Below is a small trained network, with its code and all its weights. Each question gives an input and a class and asks what happens when units are switched off, that is, made to give their printed mean instead of their output.

import numpy as np


def w(rows, s, z=0):
    codes = np.array(rows[::2]) - 128.0
    scale = np.full(codes.shape[1], s)
    scale[-1] = z or s
    return codes * scale


def f(y):
    return np.maximum(y, 0)


def log_softmax(a):
    a = a - a.max(-1, keepdims=True)
    return a - np.log(np.exp(a).sum(-1, keepdims=True))


def net(x, mask):
    res = np.array(x, float).reshape(1, 3) / 4 @ E
    y = f(res @ A[0][:, :-1].T + A[0][:, -1])
    res = res + np.where(mask, y, B[0][:, -1]) @ B[0][:, :-1]
    return log_softmax(res[-1] @ U[:, :-1].T + U[:, -1])


A, B = {}, {}
E = w([
[211,70,232,100,172,2,107],'x0',
[54,33,130,22,27,114,123],'x1',
[213,211,98,59,49,127,18],'x2',
],0.0064)
A[0] = w([
[214,74,229,88,171,1,103,98],'neuron 0',
[186,218,117,234,214,131,126,129],'neuron 1',
[171,195,113,94,80,124,42,107],'neuron 2',
[50,66,161,208,190,129,237,97],'neuron 3',
[60,172,49,145,98,197,135,126],'neuron 4',
[97,78,119,80,79,119,131,190],'neuron 5',
[64,56,145,190,191,132,222,106],'neuron 6',
[181,181,106,118,109,128,70,119],'neuron 7',
[188,190,106,95,74,136,52,114],'neuron 8',
[59,183,24,142,89,204,155,102],'neuron 9',
[193,216,105,82,66,125,32,100],'neuron 10',
[137,136,100,143,120,128,116,245],'neuron 11',
[212,236,125,231,230,138,125,105],'neuron 12',
[204,65,238,91,167,30,106,111],'neuron 13',
[196,233,127,217,221,149,126,121],'neuron 14',
[57,48,136,29,40,122,122,96],'neuron 15',
[182,191,100,92,82,132,58,140],'neuron 16',
[58,164,42,134,110,206,137,104],'neuron 17',
[84,180,59,151,106,213,143,107],'neuron 18',
[76,82,159,177,167,123,194,180],'neuron 19',
[76,164,56,148,90,195,145,118],'neuron 20',
[59,70,159,183,198,136,216,102],'neuron 21',
[68,45,115,51,45,120,101,108],'neuron 22',
[73,170,45,141,91,213,140,126],'neuron 23',
],0.0059,0.011)
B[0] = w([
[147,60,137,192,161,34,79,186],'neuron 0',
[60,151,166,110,60,104,179,193],'neuron 1',
[158,70,58,70,126,115,164,163],'neuron 2',
[164,78,47,70,131,118,163,178],'neuron 3',
[152,86,152,162,145,83,93,176],'neuron 4',
[123,148,189,134,105,185,141,196],'neuron 5',
[172,79,51,76,123,124,166,175],'neuron 6',
[145,92,79,79,107,132,165,158],'neuron 7',
[158,90,74,85,125,130,159,167],'neuron 8',
[152,47,136,178,153,33,86,173],'neuron 9',
[158,88,56,81,123,117,159,172],'neuron 10',
[188,139,213,134,133,255,142,245],'neuron 11',
[34,141,158,116,35,68,177,191],'neuron 12',
[154,58,147,188,160,40,79,186],'neuron 13',
[46,143,162,111,54,97,184,191],'neuron 14',
[26,158,152,124,45,63,182,170],'neuron 15',
[164,88,96,95,128,155,158,178],'neuron 16',
[147,73,132,175,147,60,88,167],'neuron 17',
[140,96,139,160,134,74,103,166],'neuron 18',
[182,111,118,94,132,189,152,201],'neuron 19',
[151,59,147,171,155,71,84,168],'neuron 20',
[172,67,40,55,125,116,170,172],'neuron 21',
[51,150,162,120,56,87,176,169],'neuron 22',
[152,74,150,164,143,88,95,179],'neuron 23',
],0.0076,0.011)
U = w([
[175,111,22,50,133,142,150,100],'0',
[150,101,150,235,152,78,67,108],'1',
[6,152,167,113,76,117,161,113],'2',
[176,161,204,142,150,231,116,254],'3',
[92,198,96,133,164,131,89,42],'4',
[79,173,62,141,161,134,86,54],'5',
[79,196,58,136,177,127,68,54],'6',
],0.013,0.006)

Each question gives the input, the list of numbers given to net, and the class t.
The units are the neurons (one row each of A and B). Each row of codes is followed by its name. A weight is (code - 128) times the scale printed after its matrix; where a second scale follows, it is the last column's (A, B and U).
mask holds one flag per neuron, in row order. A switched-off neuron (its flag False) gives its mean, the last column of its row in B, instead of its output. The means were averaged over made-up inputs and are rounded, as every weight is.
A unit's drop is (log p(t) with every unit on - log p(t) with that unit switched off) / (log p(t) with every unit on - log p(t) with every unit switched off).
The circuit of an input: a set's keep is (log p(t) with only the set's units on - log p(t) with every unit switched off) / (log p(t) with every unit on - log p(t) with every unit switched off). Starting from the 12 units with the biggest drops (on a tie, the unit counted first), units are removed one at a time, each time the one whose removal leaves the highest keep (on an exact tie, the one counted first), for as long as the keep stays at least 0.8.
circuit, biggest first: the units of the circuit, biggest drop first
unit that matters most: the unit with the biggest drop
top k neurons: the k neurons with the biggest drops, biggest first
drop when u is switched off: that unit's drop, to one decimal
input [4,-5,0], class 2: circuit, biggest first => neuron 12; neuron 14
input [-5,-8,-4], class 2: circuit, biggest first => neuron 12
input [8,-6,-8], class 0: top 4 neurons => neuron 21; neuron 3; neuron 6; neuron 19
input [-3,-1,2], class 3: top 2 neurons => neuron 0; neuron 13
input [1,-6,4], class 2: circuit, biggest first => neuron 12; neuron 14
input [0,-3,2], class 3: top 2 neurons => neuron 15; neuron 22
input [7,6,3], class 1: top 2 neurons => neuron 0; neuron 13
input [1,3,0], class 3: top 3 neurons => neuron 12; neuron 14; neuron 1
input [-3,-7,-6], class 2: top 3 neurons => neuron 12; neuron 14; neuron 1
input [-4,6,4], class 2: top 2 neurons => neuron 15; neuron 22
input [6,6,-4], class 1: top 2 neurons => neuron 13; neuron 0
input [-2,3,-3], class 3: drop when neuron 10 is switched off => 0.1
input [7,-8,-8], class 0: drop when neuron 3 is switched off => 0.4
input [-7,-7,2], class 1: unit that matters most => neuron 9
input [2,8,-8], class 0: drop when neuron 14 is switched off => 0.2
